Each row is followed by its class.
-0.071	1.414	0.950	-1.627	-4.882	6.607	-0.603	-3.111	2.137	-0.524	-8.198	2.405	3.079	-8.198	1.456	-0.242	0.841	3.095	-3.429	1.384	-2.483	-3.161	-0.407	0.765	8.198	-3.777	3.973	0.583	1.493	1.728	2.257	0.862	0.332	3.575	0.753	0.916	0.015	0.064	-0.019	0.806	-2.770	-2.337	-0.053	2.389	-0.418	4.094	3.517	-0.508	-1.617	0.274	-1.469	0.180	-2.367	0.349	0.938	-1.023	-0.363	2.848	0.882	-0.563	2.701	-0.598	1.296	1.213	-0.328	0.783	-2.686	2.821	-0.325	1.655	0.631 -> cc
0.413	0.245	1.804	0.547	-2.312	4.452	-1.204	-2.406	2.689	-0.238	-5.499	0.052	0.096	-6.710	0.103	-0.183	-0.291	1.373	-1.613	1.795	0.294	-2.170	-0.092	1.923	1.476	-2.663	1.980	1.814	0.734	1.863	1.142	0.822	0.228	1.089	1.220	-0.022	-1.353	-0.040	0.239	0.496	-4.365	-1.325	-0.589	0.099	-0.568	2.016	1.426	-0.842	-0.445	0.491	0.608	0.349	-1.377	1.131	1.497	-0.557	-0.053	2.086	-0.078	0.449	2.236	-1.180	1.043	0.521	-0.014	0.144	-2.942	1.752	-1.280	0.488	0.779 -> cc
0.624	1.587	-1.180	0.004	1.317	0.133	1.137	0.728	1.582	-0.915	1.530	-0.661	2.898	6.211	-0.300	-0.312	-1.959	1.235	0.746	-0.542	1.652	3.661	1.626	1.359	-2.827	-0.129	-0.510	0.445	-0.613	-1.061	0.843	4.033	0.893	2.341	0.737	-1.069	-0.033	-0.532	-1.145	1.836	0.219	1.998	-0.095	-1.135	-0.342	-0.386	-1.382	-0.396	0.696	-2.425	0.305	0.055	-0.131	0.995	-0.663	0.208	1.693	0.580	-0.530	0.639	-0.656	-0.255	-0.768	1.181	0.554	-0.160	0.537	-0.048	3.091	0.192	-1.526 -> Ms
0.150	-2.383	1.258	-0.196	-0.686	-0.292	-0.668	-0.415	-0.024	-0.214	-0.830	0.271	-1.729	-1.923	-0.428	-0.142	1.347	-0.530	1.280	-0.090	0.322	-0.393	-1.466	-0.293	2.927	-0.445	0.775	0.613	-0.425	1.951	0.791	1.121	-0.450	-1.409	0.607	0.356	0.002	-0.129	0.327	-1.913	-2.688	1.468	-0.811	0.456	-0.254	-0.486	-0.569	-0.197	-0.557	1.373	2.161	0.156	0.686	1.093	0.952	-1.927	0.362	-1.013	0.781	-0.697	1.234	-0.121	0.894	-0.275	-0.329	-0.761	-1.782	-0.172	-0.717	0.505	0.072 -> Cz
-0.133	-1.833	0.625	0.614	0.141	1.148	0.241	0.099	0.043	2.338	0.339	-1.088	0.848	-3.641	-0.341	0.000	2.331	-1.132	0.456	0.509	0.901	0.288	2.109	0.886	-2.651	0.752	-0.971	2.010	1.070	0.099	-0.324	0.653	-0.329	-0.625	0.797	0.023	-0.739	0.733	0.335	0.275	0.605	0.164	0.230	-0.272	-0.105	-1.941	1.632	-0.318	0.166	-2.551	1.936	0.276	0.789	0.520	1.327	0.884	1.435	-0.948	-1.424	0.027	-0.109	0.507	0.738	-0.825	-0.316	0.276	-2.248	0.430	0.069	-0.105	0.484 -> Ms
-0.006	-1.626	-0.717	-0.085	2.348	-3.426	-1.211	0.524	-3.187	2.376	2.144	-0.988	3.194	0.477	-0.991	0.650	0.780	-4.190	1.992	0.115	-0.404	0.828	0.554	-0.792	-4.864	4.070	-0.296	1.131	-0.251	0.484	-0.013	-2.846	-1.141	-2.028	-1.297	-1.142	-0.113	-0.197	-0.011	0.336	-2.110	1.040	0.785	-0.154	0.514	-3.897	-5.045	0.001	0.164	-1.053	1.145	0.216	0.053	1.952	0.882	1.267	0.113	-2.579	0.782	0.159	-0.321	-1.046	-0.307	-2.981	0.035	-0.699	1.194	-3.135	-0.094	-0.192	-1.677 -> Ms
-0.178	-0.547	0.534	-0.902	-3.118	2.357	-0.010	-0.532	1.146	-1.047	-4.602	2.837	-0.201	-8.198	1.490	-0.057	2.521	2.625	-2.160	-0.499	-2.387	-2.591	-1.610	-1.384	8.198	-1.220	1.514	-1.518	1.118	0.486	1.412	0.670	0.501	0.554	0.072	2.132	0.402	0.577	0.068	-1.957	2.272	-0.839	-0.243	2.166	0.040	3.193	4.398	0.213	-1.690	1.408	-0.306	-0.157	0.507	-1.595	-0.836	-1.589	-0.975	0.584	1.933	-1.135	0.603	1.267	1.251	1.251	-0.457	0.496	-1.338	1.310	-1.024	1.303	1.135 -> cc
0.526	-1.433	0.591	0.433	1.323	-1.602	-0.367	0.954	0.795	0.828	2.292	-1.796	1.469	4.474	-1.391	-0.334	-0.263	-2.924	1.779	-0.338	2.647	3.320	0.687	0.894	-4.854	1.532	-1.045	2.065	-1.098	0.035	1.291	3.433	-0.840	-1.767	0.095	-1.528	-0.071	-0.439	-0.542	-0.332	-3.419	2.804	-0.660	-1.409	-0.939	-3.625	-3.320	-0.373	0.797	-1.427	2.644	0.227	-0.039	3.328	1.067	-0.633	2.038	-0.752	-0.772	0.827	0.586	-0.206	-0.409	-0.347	0.377	-0.163	-0.807	-1.283	1.610	-0.270	-1.715 -> Ms
-0.531	0.872	-0.749	-0.348	-0.564	0.607	0.570	-1.155	-0.266	-0.351	-0.489	1.415	1.886	-3.671	0.113	0.339	-0.519	1.549	-1.136	0.520	-0.990	-1.291	0.270	-0.245	2.239	-0.365	0.857	0.120	0.158	0.308	0.064	-2.322	0.919	0.865	-0.334	0.434	0.014	-0.005	0.073	0.365	2.626	-0.698	0.700	1.018	0.123	1.576	0.570	0.093	-1.023	-0.759	-1.670	0.049	-0.434	-0.696	-0.402	1.324	-1.196	0.202	0.104	-0.812	0.186	0.136	0.141	-0.452	0.145	0.188	-0.241	0.497	-0.477	0.108	0.937 -> fb
-0.839	2.565	-2.461	-0.577	0.290	1.091	1.679	0.337	1.035	-0.589	2.089	0.724	5.286	-2.077	0.390	0.357	-0.229	2.517	-1.012	0.121	-1.336	1.437	1.930	-0.438	1.096	1.205	-0.114	0.473	0.984	-1.939	1.134	0.817	2.621	2.438	-0.458	-0.411	-0.648	0.243	-0.602	0.895	8.198	0.748	0.999	0.044	0.286	1.832	3.499	0.105	-0.383	-4.740	-2.157	-0.042	0.628	-1.842	-1.988	1.952	0.564	0.337	-0.366	-0.313	-1.564	1.520	-0.985	1.262	0.187	0.697	0.768	1.561	3.136	-0.133	0.483 -> fb
-0.297	0.587	-0.942	0.017	-1.088	2.858	0.109	-1.237	-0.073	0.905	2.128	0.008	4.583	-5.482	0.574	0.217	-2.060	2.199	-0.872	0.575	-0.026	2.402	2.043	2.483	1.243	-2.318	2.189	0.436	1.040	0.746	1.262	0.876	1.706	4.369	0.518	-1.157	-1.409	0.082	0.427	1.944	1.184	-0.166	0.546	0.520	-0.570	1.223	0.800	-0.375	0.008	-4.625	-1.360	0.643	-1.657	0.827	0.673	2.230	2.160	0.718	-0.158	-0.838	0.632	-1.050	-0.318	1.172	0.548	1.028	-1.008	2.552	2.029	0.354	-0.108 -> fb
-0.303	0.591	-3.096	0.268	-0.690	2.476	1.962	-1.340	-1.070	1.775	4.436	-0.145	7.346	-2.732	-0.089	0.045	-2.177	2.626	-0.565	0.114	-0.387	3.816	2.055	1.056	-1.906	0.162	0.091	1.770	2.108	0.273	1.021	1.523	1.877	2.521	-1.149	-0.410	-1.167	-0.243	-0.280	2.028	6.259	1.401	1.409	0.177	-0.459	1.514	2.684	-0.138	0.042	-8.066	-0.692	0.011	0.351	-0.598	-0.700	2.696	1.579	-0.674	-0.294	-2.215	-0.789	0.485	-0.735	0.159	0.712	0.385	-1.758	2.893	3.706	-0.441	0.148 -> fb
